Below is a small trained network, with its code and all its weights. Each question gives an input and a target symbol and asks what happens when units are switched off, that is, made to give their printed mean instead of their output.

import numpy as np


def w(rows, s, z=0):
    codes = np.array(rows[::2]) - 128.0
    scale = np.full(codes.shape[1], s)
    scale[-1] = z or s
    return codes * scale


def norm(h):
    return h / np.sqrt((h * h).mean(-1, keepdims=True) + 1e-5)


def f(y):
    return np.maximum(y, 0)


def softmax(a):
    e = np.exp(a - a.max(-1, keepdims=True))
    return e / e.sum(-1, keepdims=True)


def log_softmax(a):
    a = a - a.max(-1, keepdims=True)
    return a - np.log(np.exp(a).sum(-1, keepdims=True))


def net(x, mask):
    ids = ['αβγδζηλξπσφω'.index(c) for c in x.split()]
    T = len(ids)
    res = E[ids] + P[:T]
    r = norm(res)
    for j in range(2):
        rows = slice(3 * j, 3 * j + 3)
        q, k, v = (r @ M[0][rows].T for M in (Q, K, V))
        z = softmax(np.where(np.tri(T) > 0, q @ k.T / 3**0.5, -1e9)) @ v
        o = O[0][rows]
        res = res + np.where(mask[j], z, o[:, -1]) @ o[:, :-1]
    y = f(norm(res) @ A[0][:, :-1].T + A[0][:, -1])
    res = res + np.where(mask[2:10], y, B[0][:, -1]) @ B[0][:, :-1]
    return log_softmax(norm(res)[-1] @ U[:, :-1].T + U[:, -1])


Q, K, V, O, A, B = {}, {}, {}, {}, {}, {}
E = w([
[60,139,155],'α',
[74,51,119],'β',
[84,155,151],'γ',
[27,98,107],'δ',
[60,161,119],'ζ',
[56,173,164],'η',
[62,80,111],'λ',
[45,186,153],'ξ',
[234,90,238],'π',
[145,2,70],'σ',
[37,137,212],'φ',
[65,66,107],'ω',
],0.0099)
P = w([
[162,150,146],'0',
[60,45,155],'1',
[99,190,71],'2',
[182,131,174],'3',
[80,43,173],'4',
[121,188,49],'5',
[188,120,177],'6',
[79,70,209],'7',
[134,193,8],'8',
[193,86,181],'9',
[59,47,228],'10',
],0.011)
Q[0] = w([
[78,96,246],'head 1',
[130,170,35],'head 1',
[193,255,113],'head 1',
[65,148,142],'head 2',
[51,94,71],'head 2',
[198,112,101],'head 2',
],0.0096)
K[0] = w([
[204,131,15],'head 1',
[81,118,221],'head 1',
[91,2,187],'head 1',
[110,119,36],'head 2',
[12,150,59],'head 2',
[170,214,104],'head 2',
],0.0081)
V[0] = w([
[255,133,123],'head 1',
[205,47,66],'head 1',
[150,247,219],'head 1',
[135,60,234],'head 2',
[158,166,27],'head 2',
[79,13,104],'head 2',
],0.0075)
O[0] = w([
[215,103,98,1],'head 1',
[179,103,97,45],'head 1',
[173,166,166,113],'head 1',
[103,119,163,179],'head 2',
[91,141,2,47],'head 2',
[167,72,113,207],'head 2',
],0.0092,0.0055)
A[0] = w([
[137,20,183,254],'neuron 1',
[113,135,206,119],'neuron 2',
[152,160,103,101],'neuron 3',
[53,254,123,141],'neuron 4',
[73,180,154,159],'neuron 5',
[227,190,151,156],'neuron 6',
[117,165,223,167],'neuron 7',
[176,207,163,106],'neuron 8',
],0.0096,0.0042)
B[0] = w([
[192,191,115,254],'neuron 1',
[105,158,93,200],'neuron 2',
[138,97,168,128],'neuron 3',
[145,53,63,201],'neuron 4',
[189,95,124,200],'neuron 5',
[2,130,95,138],'neuron 6',
[160,63,64,223],'neuron 7',
[83,172,122,140],'neuron 8',
],0.007,0.0095)
U = w([
[76,83,48,255],'α',
[93,116,52,249],'β',
[107,155,191,57],'γ',
[124,105,148,8],'δ',
[157,100,118,53],'ζ',
[97,144,171,10],'η',
[192,101,151,168],'λ',
[88,157,175,103],'ξ',
[157,142,169,232],'π',
[127,138,154,67],'σ',
[253,110,96,138],'φ',
[90,149,123,129],'ω',
],0.014,0.003)

Each question gives the input, a string of symbols that net reads in full, and the target symbol t.
The units are the heads (3 rows each of Q, K, V and O) and the neurons (one row each of A and B). Each row of codes is followed by its name. A weight is (code - 128) times the scale printed after its matrix; where a second scale follows, it is the last column's (O, A, B and U).
mask holds one flag per unit, heads first, then neurons. A switched-off unit (its flag False) gives its mean, the last column of its rows in O or B, instead of its output. The means were averaged over made-up inputs and are rounded, as every weight is.
A unit's drop is (log p(t) with every unit on - log p(t) with that unit switched off) / (log p(t) with every unit on - log p(t) with every unit switched off).
The circuit of an input: a set's keep is (log p(t) with only the set's units on - log p(t) with every unit switched off) / (log p(t) with every unit on - log p(t) with every unit switched off). Starting from all 10 units, units are removed one at a time, each time the one whose removal leaves the highest keep (on an exact tie, the one counted first), for as long as the keep stays at least 0.8.
units of the circuit, in order: the units of the circuit, biggest drop first
k most important neurons: the k neurons with the biggest drops, biggest first
which heads matter: for each layer, one digit per head in row order, 1 if its drop is at least 0.15 and else 0, layers parted by /
drop of u: that unit's drop, to one decimal
input γ π β σ α η η ζ ω ξ, target φ: 2 most important neurons => neuron 7; neuron 1
input η π β ζ ω π ζ β, target φ: units of the circuit, in order => head 1
input δ σ δ σ σ δ α, target φ: units of the circuit, in order => neuron 1; head 1
input σ λ λ η ω σ ζ α ω α, target φ: units of the circuit, in order => head 1; neuron 1
input π λ η ω ω η σ α α δ, target φ: which heads matter => 01
input β α π φ γ, target φ: which heads matter => 10
input σ γ δ δ, target φ: which heads matter => 00
input α ω π, target α: which heads matter => 01
input γ π φ, target α: 2 most important neurons => neuron 4; neuron 7
input ξ ω η, target α: 2 most important neurons => neuron 4; neuron 1
input β π α β ξ π, target β: 2 most important neurons => neuron 6; neuron 7
input λ α σ β η π λ σ, target φ: drop of head 1 => 0.8
input ω π σ π α π α ξ π η, target φ: drop of head 1 => 1.0
input β φ δ γ λ ω η α π η λ, target φ: drop of head 1 => 1.0
input α β δ β π α η η π, target β: units of the circuit, in order => neuron 6
